<49>: [109 198 146  96 127]
<161>: [129 160 101 149  77]
<91>: [152  82 134 126 128]
<12>: [102 113 180  96 178]
<80>: [113 106 130  86 114]
<110>: [ 85 160 115 131 138]
<94>: [126 100 153 141 160]
where: [102]
<12>, 1
where: [128]
<91>, 5
where: [134]
<91>, 3
where: [106]
<80>, 2
where: [149]
<161>, 4

<18>: [ 98 138  98 145 117 155  97 127 100]
<66>: [183 100 130 131  92  88 186 115  94]
<148>: [ 86 178 109 125 122 144  97 120 105]
<13>: [199  91 155 122 109  80 197 133 105]
<131>: [174  93 129 143 109 107 110 125 124]
<40>: [165 103 164 124 149 114 156 161 149]
<28>: [ 91 147 126 140 143 173  87 155 152]
<74>: [ 85 120 170 126 167 146 125 183 178]
<121>: [ 98 138  98 145 117 155  97 127 134]
where: [131]
<66>, 4
where: [86]
<148>, 1
where: [85]
<74>, 1

<132>: [ 95 116 162  66  78 199]
<52>: [ 72 163 135 121 199 210]
<86>: [201 114 104 111 115 109]
<11>: [ 46  81 198  97  73 122]
where: [163]
<52>, 2
where: [114]
<86>, 2
where: [72]
<52>, 1
where: [111]
<86>, 4
where: [135]
<52>, 3
where: [198]
<11>, 3

<90>: [146 124 109 137]
<99>: [ 66  67 106 138]
<63>: [185 147 158 147]
<55>: [184 133 122 131]
where: [109]
<90>, 3
where: [146]
<90>, 1
where: [124]
<90>, 2
where: [66]
<99>, 1
where: [67]
<99>, 2
where: [185]
<63>, 1
where: [138]
<99>, 4

<71>: [132 136 124 126 125 135 124 120 125 127 130]
<88>: [121 126 132 126 133 133 117 137 124 121 139]
<47>: [173 201 135 186 136  44  92  42 201  58  45]
where: [120]
<71>, 8
[132 136 124 126 125 135 124 120 125 127 130]
<71>
[121 126 132 126 133 133 117 137 124 121 139]
<88>
where: [173]
<47>, 1
where: [117]
<88>, 7

<77>: [100 148 197 118 166 145  78  75 134 150 159  91 169 162  87  98 183 193
 174  83 197  59 157 191  78  53 131 189  87 190]
<32>: [100 148 197 118 166 145  78  75 134 150 179  91 169 162  87 145 183 193
 174  83 197  59 157 191  78  53 131 189  87 107]
<45>: [134  81  66  86 125 129  99  91 155  65 139 150  84  92  98 179 138 169
 133 137  53 133 186 107 112  99 171 138 119 164]
where: [81]
<45>, 2
where: [92]
<45>, 14
[100 148 197 118 166 145  78  75 134 150 159  91 169 162  87  98 183 193
 174  83 197  59 157 191  78  53 131 189  87 190]
<77>
where: [190]
<77>, 30

<42>: [180 113 112 135 166 136  50 106 151 164 138 136 147 104 148 149  94 143
 120 142 100 134 166 117 172]
<101>: [120 149 126  88 106 140 144 166 106  96 115 130 101 173 125 107 169 129
 131 136 128 102 119 156  97]
<92>: [ 60 154 101 122 120 121 154 134 104 100 160 152  61 151 128 117 116 140
 151  71 193 128  83 110  75]
<36>: [180 113 121 135 166 136  50 106 152 165 138 136 147 104 148 149 169 143
 120 142 100 149 166 117 172]
where: [116]
<92>, 17
where: [164]
<42>, 10
[180 113 121 135 166 136  50 106 152 165 138 136 147 104 148 149 169 143
 120 142 100 149 166 117 172]
<36>
where: [60]
<92>, 1
[ 60 154 101 122 120 121 154 134 104 100 160 152  61 151 128 117 116 140
 151  71 193 128  83 110  75]
<92>

<153>: [ 93 152 200 206 208 196  54  50  39 141]
<177>: [95 46 70 90 76 87 93 56 55 61]
<106>: [188 142 149 184 107  68 102 143 180 146]
<23>: [192 162 112 202 148  81 107 215 173  62]
<115>: [ 79 204  41 205 114  53 155 193 156  60]
<64>: [138 169 107 189 147 185 105  82 143 107]
<84>: [138 194  65 100 114  83  85  93 113 144]
<53>: [119  55  91 113 104 146 148 149 106 174]
<163>: [138 194  65 100 114 120 179  43 188 133]
<33>: [ 85 178  42 111 131 169  47  57  70 112]
<145>: [211 173 117  51 136 179 151 188 116 105]
<130>: [ 52 166  47  52  88  80 137 106  66 141]
[95 46 70 90 76 87 93 56 55 61]
<177>
where: [90]
<177>, 4
where: [180]
<106>, 9
where: [61]
<177>, 10

<60>: [ 89 122 123  98 150  81 108 138 113  56 154 137 116 153 198 137 143 165]
<46>: [ 95 122  84 163 118 164 133  88 102 193 189  61 131 112  82 152 150  81]
<78>: [164  51 194 125 103 149 148 100 152 211 128 184 157 143  79 153 109 138]
where: [193]
<46>, 10
where: [165]
<60>, 18
where: [184]
<78>, 12
where: [149]
<78>, 6
where: [118]
<46>, 5
where: [148]
<78>, 7
where: [84]
<46>, 3

<138>: [128 121  84 154  99 152 136 118 162 136 204 165 116 107 149 164 166 102]
<152>: [126 129 130 143 173 129 129 112 161 147 185 127 118 107 157 184 124  73]
<2>: [124 126 135 151 162 141 125 127 166 137 200 111 126  90 178 159 142 105]
<112>: [126 129 130 175 173 142 129 112 161 147 185 127 118 107 157 184 124  73]
<27>: [123 128 144 104 168 162 143 187 148 120 170 167 149 118 163 105 176 193]
<122>: [124 126 135 151 162 141 125 142 166 137 200 139 126  90 178 159 142 105]
[124 126 135 151 162 141 125 127 166 137 200 111 126  90 178 159 142 105]
<2>
where: [175]
<112>, 4
where: [111]
<2>, 12
[126 129 130 175 173 142 129 112 161 147 185 127 118 107 157 184 124  73]
<112>
[126 129 130 143 173 129 129 112 161 147 185 127 118 107 157 184 124  73]
<152>

<144>: [142  78 118 160 159  58 136 105 130 123 132 142 128 126 107 154 121 138
  79 117 136 200 160 123 120 150 112 165 130 131 143 156 150]
<143>: [113 138 125 117 124 129 103  64 127 125 189  73 109 104 145 170 133  97
 126  94 138 103 136  93  78 159 141  88 127 113 115 134 153]
<68>: [107 138 137 104 118 154 143  99 126 128  94 104  96 143 135 122 138 122
 166 160 126 103 135 118 158 133 151 116 131 102 100 108 157]
<4>: [171 132  94 139 170  74 102 115 124 144 194  99 188 132  91  68 126 127
 122 133 151  99  55 140 137 172 121  84 133 164 185 167 157]
<44>: [139 151 112 105 100 138 105 114 130 130 122  99 156 142 115 155 137 128
 176 144 126  60 163 128 152 112 154  88 131 142 150 100 117]
<20>: [123 156 134 139 145 141 140 163 121 136 138 115 121 121 125  77 133 138
 123 144 125 112  79 170 122 119 124 113 123 122 124 148 100]
where: [96]
<68>, 13
where: [119]
<20>, 26

<114>: [167  98 215 189]
<25>: [158 163 135  67]
<120>: [154 164 165 166]
where: [164]
<120>, 2
where: [215]
<114>, 3
where: [167]
<114>, 1

<72>: [173 129  76 131 176  74 183  76 143 145 147  92 109 104 138 180 169 105
 135 141 139 176 157]
<54>: [ 88 129 193 131 110  74  84 154 143 145 147  93 109 104 138 180 169  86
 135 141  80 141  93]
<82>: [133 129 120 131 176  74 137  76 143 145 147  92 109 104 138 180 169  86
 135 141 119 176 157]
<147>: [ 88 129 193 131 110  74  84 154 143 145 147  93 109 104 138 180 169  86
 135 141  92 176 157]
<146>: [173 175  76 131 176  74 130  76 143 145 147  92 109 104 138 180 169  86
 135 141 119 176 157]
<29>: [143 129 104  83 176  74 168  76 143 145 144  92 136 104 138 180 169  86
 135 141 119 176 157]
[ 88 129 193 131 110  74  84 154 143 145 147  93 109 104 138 180 169  86
 135 141  80 141  93]
<54>
[173 129  76 131 176  74 183  76 143 145 147  92 109 104 138 180 169 105
 135 141 139 176 157]
<72>
[133 129 120 131 176  74 137  76 143 145 147  92 109 104 138 180 169  86
 135 141 119 176 157]
<82>
where: [183]
<72>, 7
where: [175]
<146>, 2

<38>: [ 97 102 115 101 129 122 138 202 135 147 140 155 150 145 126 157 126 137
 102 136]
<116>: [135 128 142 119 199 125 143 112 119 180 106 127 128 118 157 127 121 115
 115 122]
<97>: [104 101 130 140 119 124 121 118  90  91 156 122  97 139 109 159 168 129
 110  97]
where: [150]
<38>, 13
[104 101 130 140 119 124 121 118  90  91 156 122  97 139 109 159 168 129
 110  97]
<97>
where: [109]
<97>, 15
where: [156]
<97>, 11

